Each row has a class, written after it.
[-254,-143,38,230,-186,-1,-171,144,-333,-182,-308,-52,4,4,30,-9,241,105,96,-447,-145,253,222,-77,153,-84,-196,111,-239,92,-32,-112,237,148,-249,217,-202,-188]  sisi
[107,-70,-136,30,-188,45,95,11,-174,92,-86,69,-189,-25,6,323,21,-56,-98,51,-44,81,-31,18,73,43,126,10,-35,-78,133,-38,-154,17,-19,90,127,154]  Tonev
[194,-110,75,-57,60,-102,-102,-1,36,-2,268,24,-160,75,63,-271,155,-66,-16,-69,-109,324,172,66,51,90,-36,145,-13,-65,-238,221,-177,126,-115,40,-123,-233]  vov
[12,-234,344,-12,-15,-188,240,282,128,-175,-67,42,-212,-43,67,178,-70,-385,-67,143,-105,213,51,106,105,64,80,68,19,-112,-97,-79,318,4,63,111,92,4]  taliv
[-17,-66,270,-182,91,133,-50,-91,-22,-3,136,38,-144,-18,8,119,-14,-7,83,-28,-21,238,-122,167,-74,27,-238,-77,65,-9,279,-39,150,238,-100,-258,-31,-230]  Libeb
[-24,-108,270,-153,44,100,-94,-84,-11,13,118,59,-180,-38,-39,105,9,-15,51,-82,-33,329,-75,183,-47,12,-221,-4,3,31,276,-68,108,304,-101,-200,-42,-260]  Tonev
[32,-177,-168,86,-72,-235,6,-44,36,-150,-308,18,-158,-109,-17,-57,-226,-118,-24,-232,-132,110,-110,-171,-341,59,293,24,189,-6,-272,57,-391,255,-332,-27,12,-47]  damap
[-10,-187,309,-53,9,-124,217,253,93,-119,-137,49,-159,-42,66,86,-76,-343,-8,121,-23,92,70,76,76,92,44,76,-49,-72,-46,-101,299,-36,75,173,52,24]  vulad
[-357,-73,18,141,-172,-130,-111,119,-312,-259,-273,-8,67,-32,-74,-87,187,-49,-90,-406,-211,268,207,-114,144,-159,-73,113,-186,270,-175,-153,204,246,-161,191,-126,-44]  Libeb
[73,-98,252,-178,54,137,-81,-23,-4,27,111,74,-227,-40,52,14,1,-53,92,3,-35,287,-87,219,-26,-16,-260,-44,45,21,298,-72,231,245,-61,-203,-46,-171]  Libeb
[116,-99,-175,41,-198,59,42,25,-162,81,-56,87,-212,-33,14,276,65,-61,-80,98,-54,37,-35,0,103,-33,151,34,-6,-13,164,-60,-189,-1,-9,81,117,186]  taliv
[4,-76,323,-151,48,115,-85,-65,-62,13,57,85,-223,-47,-47,56,-37,-24,77,-96,-90,360,-75,173,-69,10,-234,-75,53,49,293,-15,121,340,-106,-232,-39,-276]  Did
[292,-168,-318,48,-10,292,-146,5,75,117,108,49,-429,336,277,-568,270,210,285,-129,-244,-34,203,-37,-57,113,178,162,-51,36,115,211,-73,137,-243,251,-116,-231]  vulad
[97,-73,-135,105,-183,66,51,21,-200,75,-57,80,-211,-51,1,278,7,-3,-30,67,-72,58,-20,-25,25,5,129,7,7,-82,152,13,-247,50,-27,72,107,85]  Tonev
[69,-207,255,-75,-19,-115,201,267,109,-164,-85,14,-177,-51,97,13,-110,-331,4,145,-42,82,75,73,76,77,63,82,14,-62,-51,-108,362,-73,87,106,59,0]  vov
[139,-96,153,-13,66,-147,-78,12,18,-24,261,31,-160,70,26,-245,116,-63,-23,-82,-161,361,149,86,54,127,-33,126,-14,-75,-273,247,-215,165,-110,36,-111,-226]  Dilo
[198,-106,127,-35,86,-141,-90,-2,56,16,278,41,-178,87,56,-236,158,-71,-8,-74,-145,342,164,101,57,99,-39,152,-25,-77,-257,255,-193,143,-119,17,-108,-258]  vov
[44,-187,-215,82,-88,-132,-112,-119,-88,-95,-290,51,47,-36,-93,198,-56,-40,-51,-267,-168,176,-154,-167,-307,-28,240,-55,110,45,-15,64,-376,164,-378,-57,-73,89]  Tonev
[-330,-54,-93,143,-169,-103,-107,142,-390,-204,-319,-32,65,-40,-60,20,176,19,-54,-471,-34,324,206,-92,238,-71,-112,123,-318,146,-55,-186,168,235,-61,220,-132,6]  Did
[44,-197,-217,-51,-67,-195,-69,-70,-51,-118,-178,8,63,-134,-168,97,-44,-179,-129,-179,-31,98,-38,-294,-313,14,302,-68,127,125,-101,86,-235,173,-372,-159,-16,-56]  taliv
[97,-165,-151,54,-61,-50,-189,-54,-44,-51,-308,99,-126,-78,-27,105,-91,68,95,-297,-155,100,-7,-200,-258,-59,182,-39,130,-7,-20,92,-347,154,-338,35,-94,-85]  vov
[-5,-176,314,-46,4,-125,212,261,57,-156,-117,25,-136,-52,93,102,-128,-361,23,172,-29,99,46,33,29,41,28,24,8,-41,-6,-107,353,11,63,81,50,-36]  Libeb
[18,-103,201,-161,47,102,-48,-52,58,6,183,74,-153,18,-24,87,61,-107,-26,-83,-42,312,-83,236,12,-4,-143,-37,35,54,258,-73,192,215,-75,-175,16,-139]  Did
[62,53,-166,0,-122,293,0,-100,-135,203,1,0,-96,233,194,-764,-5,81,254,-259,90,20,60,33,-54,66,-152,-81,-249,-48,227,213,157,257,-194,-6,-159,-363]  Dilo
[28,-54,278,-129,48,116,-70,-60,6,29,172,81,-225,-40,-19,85,22,-40,120,-56,-60,313,-74,193,6,45,-243,-65,-18,-31,308,-16,122,209,-135,-186,-43,-229]  Dilo
[-4,-235,308,7,-35,-170,212,310,84,-162,-157,49,-225,-72,99,81,-87,-349,26,131,-53,106,23,76,64,58,27,105,24,-86,-73,-87,264,32,91,161,61,-33]  vulad
[154,-115,139,7,73,-131,-138,-16,14,-20,231,40,-126,95,39,-266,164,-18,-32,-104,-177,333,167,60,9,92,-14,152,-1,-52,-282,272,-259,171,-154,69,-146,-273]  vov
[188,-103,-446,143,-65,416,-24,-159,-5,54,89,-133,64,455,137,-699,156,194,125,-125,-320,-269,121,56,-85,130,286,-113,190,206,51,162,8,-109,-201,241,-159,-191]  Tonev
[15,-70,301,-190,60,46,-57,-64,25,-17,69,81,-162,-63,-44,107,-62,-80,-10,-75,-48,305,-99,211,-104,40,-152,-35,37,13,207,-48,129,313,-97,-229,-22,-212]  Did
[-15,-112,257,-121,79,70,-84,-80,16,-19,27,38,-146,-62,-46,116,-62,-37,48,-114,-62,251,-110,135,-116,16,-146,-48,65,10,236,-9,36,258,-149,-197,-53,-206]  damap
[132,-107,138,-22,75,-128,-86,19,42,-33,241,31,-134,88,56,-226,126,-67,-31,-58,-153,313,168,72,36,90,-17,145,-8,-65,-283,243,-211,146,-111,56,-110,-206]  Libeb
[352,-149,-414,280,-21,216,76,4,119,212,200,-102,20,532,66,-225,388,27,-114,-65,-372,-80,244,11,-88,190,337,-47,-108,46,67,253,-144,-155,-240,305,3,59]  Dilo
[26,-214,247,-58,-5,-162,220,284,113,-145,-61,23,-172,-71,100,107,-52,-365,-44,158,9,144,67,70,81,67,58,97,-12,-75,-42,-122,359,-41,102,88,90,15]  vov
[86,-93,-179,62,-202,43,74,17,-193,74,-80,78,-149,-5,-5,324,46,-69,-105,65,-43,69,-53,-25,58,-11,146,1,-5,-40,142,-51,-168,-13,-33,111,132,219]  Tonev
[-35,-162,-167,-32,-30,-267,-79,-84,-39,-145,-298,49,-103,-148,-103,120,-165,-59,-29,-239,-107,152,-112,-343,-369,-22,226,-38,284,49,-244,66,-386,340,-312,-75,0,21]  sisi
[2,-42,-193,4,-11,-49,-17,-131,35,-99,-166,34,56,-33,-147,36,-74,-25,-77,-235,-65,33,-23,-269,-265,6,306,-147,197,59,-71,110,-436,160,-295,-36,-36,-57]  Did
[-37,-92,242,-129,4,107,-102,-72,30,-60,112,48,-147,-3,-47,89,7,40,56,-150,-30,304,-97,160,-68,53,-205,-12,22,-42,257,-20,100,325,-164,-159,-50,-298]  Tonev
[-380,-88,55,136,-245,69,-66,168,-459,-256,-272,-77,232,16,-155,-231,131,69,-32,-324,25,213,109,-238,15,-110,-227,-98,-109,120,36,-67,23,248,-128,181,-239,-183]  vov
[3,-136,313,-98,20,-165,278,264,117,-110,-46,8,-252,-89,84,92,-120,-374,-43,239,-8,169,67,77,93,93,5,48,19,-105,-61,-100,418,-12,144,35,107,42]  Dilo
[44,-198,299,-47,-20,-99,176,295,62,-151,-145,53,-209,-31,130,92,-73,-269,77,145,-40,110,77,58,151,69,18,92,-39,-80,3,-80,366,-19,75,147,49,-26]  Libeb
[135,-119,178,-39,65,-118,-93,-4,39,-28,284,28,-149,81,39,-275,144,-46,-42,-85,-141,348,164,89,52,111,-34,144,-7,-79,-278,263,-235,158,-106,23,-124,-247]  taliv
[46,-65,243,-176,80,144,-103,-41,-3,18,167,54,-184,-54,-13,93,-13,-77,126,-33,9,316,-55,151,-47,-11,-232,-29,31,29,364,-86,191,283,-124,-226,-56,-300]  vavug
[69,-115,118,-142,73,86,-111,-37,57,29,170,57,-233,-44,8,119,31,-106,85,-56,-34,327,-28,202,-11,-33,-195,41,33,37,320,-96,186,247,-93,-207,-7,-170]  vov
[14,-237,291,-28,-7,-179,208,277,110,-164,-161,30,-164,-54,65,114,-86,-423,-82,144,-109,135,82,40,20,56,155,103,50,-4,-75,-100,298,16,23,165,52,34]  vavug
[167,-112,162,-39,76,-117,-72,23,22,11,280,20,-171,104,50,-245,149,-66,-36,-93,-163,376,175,123,55,137,-45,160,-20,-72,-263,235,-183,176,-117,49,-118,-237]  vavug
[-235,-100,-149,155,-256,-8,-146,123,-396,-187,-239,-103,171,110,-19,-93,258,54,10,-419,-40,258,98,-186,180,-119,-174,30,-200,174,25,-117,327,120,-262,192,-184,-63]  vavug
[-99,-2,-356,24,-180,146,114,-73,141,-27,237,-53,-22,378,-89,-611,103,-38,112,-102,-210,124,153,27,-157,10,-44,-100,192,141,-77,72,-48,185,-173,67,-66,-116]  damap
[98,-62,-128,95,-178,67,77,9,-260,70,-119,74,-174,-69,1,264,-20,-104,-54,85,-35,39,-32,-56,8,-29,125,-37,18,-63,144,-34,-172,28,-46,45,117,141]  sisi
[152,-85,-218,49,-198,71,81,30,-230,56,-79,82,-189,-28,31,250,-12,-95,-30,100,-57,-1,-45,-46,53,-13,165,-18,7,-30,152,-41,-165,-17,-48,56,135,194]  Libeb
[162,-87,184,-29,71,-126,-80,0,44,-10,257,29,-166,65,34,-206,115,-41,-30,-65,-146,348,150,66,14,99,-46,125,-12,-107,-262,270,-216,158,-110,19,-116,-238]  Tonev
[97,-75,-208,57,-215,88,43,26,-200,87,-89,82,-205,-12,-2,253,64,-62,-51,56,-48,44,-38,-42,76,-29,116,4,0,22,190,-96,-173,-17,-42,133,125,184]  vulad
[8,-167,275,-55,-2,-165,260,287,92,-138,-74,14,-156,-45,59,63,-96,-379,-39,173,-2,129,48,82,104,105,44,32,-6,-74,-73,-105,392,-32,105,96,94,26]  Dilo
[55,-100,-180,82,-183,49,58,-3,-253,47,-142,73,-167,-51,-6,281,26,-41,-95,20,-64,35,-38,-25,44,-6,170,11,7,-42,101,-10,-236,32,-40,83,103,153]  damap
[13,-188,292,9,14,-140,248,270,77,-136,-159,47,-219,-72,131,118,-95,-371,31,162,-88,163,54,123,92,83,23,52,4,-107,-47,-118,353,-45,80,138,57,64]  Dilo
[135,-102,219,-30,71,-139,-67,18,42,-18,227,49,-137,70,36,-204,154,-59,-62,-88,-163,364,168,103,55,121,-30,151,-31,-69,-276,245,-190,163,-99,79,-110,-217]  Tonev
[39,-150,-142,121,-92,-127,-61,-105,-42,-115,-288,63,-87,-38,-39,147,-94,45,78,-286,-215,132,-108,-89,-229,95,220,-88,118,-69,-139,84,-316,85,-385,-17,-51,-111]  Dilo
[-33,-139,-106,67,-34,-178,-24,-111,7,-102,-215,56,-39,-53,-49,51,-188,-2,66,-264,-73,100,-128,-162,-262,46,237,-20,132,-86,-143,158,-469,271,-319,-98,-53,-159]  taliv
[79,-64,-221,81,-208,98,46,18,-247,52,-126,68,-135,-41,-1,224,-17,-30,-83,78,-41,0,-13,-62,16,-23,175,-2,3,-29,151,-23,-216,28,-37,75,112,164]  Libeb
[-338,-196,-156,239,-182,-164,-184,207,-202,-290,-290,-6,-5,-122,-19,99,260,5,-22,-428,-155,126,184,-63,158,-198,-3,217,-162,173,-183,-185,106,259,-151,223,-145,-101]  Libeb
[0,-239,319,44,16,-173,221,243,94,-167,-116,51,-173,-84,83,174,-60,-332,-55,136,-114,143,73,69,70,62,133,88,-15,-86,-88,-81,256,-20,60,113,77,17]  taliv
[97,-117,-161,82,-215,63,13,20,-236,74,-127,106,-191,-26,21,317,54,-17,-55,36,-59,41,-72,-6,34,-6,134,22,-15,-36,184,-40,-214,64,-37,135,100,132]  Tonev
[92,-57,-136,76,-179,86,75,19,-214,62,-71,63,-202,-55,3,251,-23,-40,-36,79,-21,22,-33,-57,58,-34,115,-27,13,-72,155,-21,-192,15,-27,59,109,106]  damap
[-4,-135,313,-159,57,62,-80,-56,15,-4,142,55,-195,-18,9,134,51,-20,28,-77,-55,329,-122,211,-19,33,-220,11,52,0,246,-51,159,281,-78,-209,-15,-195]  sisi
[-394,-117,59,131,-172,-114,-139,130,-385,-142,-226,-40,63,-16,-191,-65,267,80,-68,-360,-162,236,143,-84,86,-85,-185,47,-177,291,-70,-56,14,373,-54,139,-171,-223]  damap
[157,-116,181,-16,72,-150,-95,-5,41,-18,258,37,-154,84,49,-193,143,-52,-25,-72,-169,374,151,93,32,114,-35,168,-25,-74,-253,245,-208,164,-120,48,-124,-213]  Tonev
[36,-68,-242,7,-88,-93,-127,-155,-123,-93,-335,83,74,-147,-148,128,-195,5,-39,-325,-53,129,-41,-216,-241,-24,333,-58,39,-28,-36,129,-380,252,-383,-131,-102,-84]  taliv
[123,133,-899,151,63,222,111,21,295,46,208,-132,193,262,16,-754,222,-180,127,-55,95,-309,353,-165,-143,-92,225,-159,160,104,-226,114,66,-320,-259,71,-12,142]  Libeb
[140,-105,176,1,67,-123,-77,4,31,-30,233,32,-153,104,61,-254,115,-39,-19,-71,-178,298,159,66,35,109,-6,142,-32,-70,-299,262,-201,158,-153,49,-104,-255]  Libeb
[75,-114,-124,92,-215,54,42,30,-224,49,-112,94,-189,-29,36,302,79,-20,-79,59,-48,28,-60,-31,57,-16,139,20,35,-78,142,-15,-227,34,-17,117,101,155]  sisi
[62,44,-190,-148,-80,182,249,-134,120,169,-96,-22,-112,209,141,-425,30,-64,17,-323,-35,79,-11,259,35,251,-55,-138,-235,-92,-4,10,355,147,-135,88,16,-140]  Tonev
[27,-159,-67,47,-22,-121,-54,-124,-36,-174,-308,50,-53,-106,-84,110,-176,9,94,-321,-106,45,-184,-177,-241,93,237,-124,143,-73,-56,113,-393,210,-388,-85,-94,-160]  taliv
[136,-148,-615,102,-43,201,238,-75,99,-97,213,-43,79,229,57,-655,132,-262,-61,72,-111,-261,232,-23,-389,174,440,-24,141,49,-218,91,-183,-252,-208,40,47,238]  Did
[112,-112,-181,75,-201,69,58,16,-227,64,-79,86,-156,-43,5,271,43,-47,-94,50,-43,46,-62,-37,68,-10,173,-6,-25,-49,154,-28,-199,14,-46,64,130,161]  taliv
[131,-102,-176,68,-219,66,47,46,-238,75,-76,90,-208,-32,6,278,46,-73,-86,85,-51,38,-56,-34,54,-35,144,23,3,-15,169,-74,-202,-10,-33,99,123,210]  vulad
[2,-175,304,-55,-1,-141,216,278,99,-149,-86,25,-156,-29,92,79,-103,-320,3,214,-36,97,60,28,61,60,30,51,-2,-58,-75,-102,348,-2,113,138,74,-24]  Libeb
[92,-86,-130,98,-197,70,80,6,-236,66,-100,81,-178,-48,22,317,32,-42,-66,90,-24,35,-64,-28,50,-11,124,-5,-7,-90,155,-55,-149,24,-32,53,132,142]  sisi
[4,-120,274,-145,82,32,-84,-87,-4,4,111,82,-202,-40,5,195,-3,-3,60,-97,-73,361,-119,204,-32,32,-199,17,31,-28,251,-43,108,328,-104,-215,-25,-237]  vov
[84,-219,283,-32,3,-176,197,273,76,-158,-94,29,-158,-23,77,117,-56,-342,-39,129,-54,145,71,67,124,70,101,85,1,-30,-36,-105,348,-15,68,78,63,28]  taliv
[13,-197,288,-65,12,-215,198,272,118,-121,-138,33,-225,-63,82,123,-83,-376,-55,126,-54,165,73,81,83,64,56,120,-10,-26,-72,-121,354,32,106,118,99,17]  vov
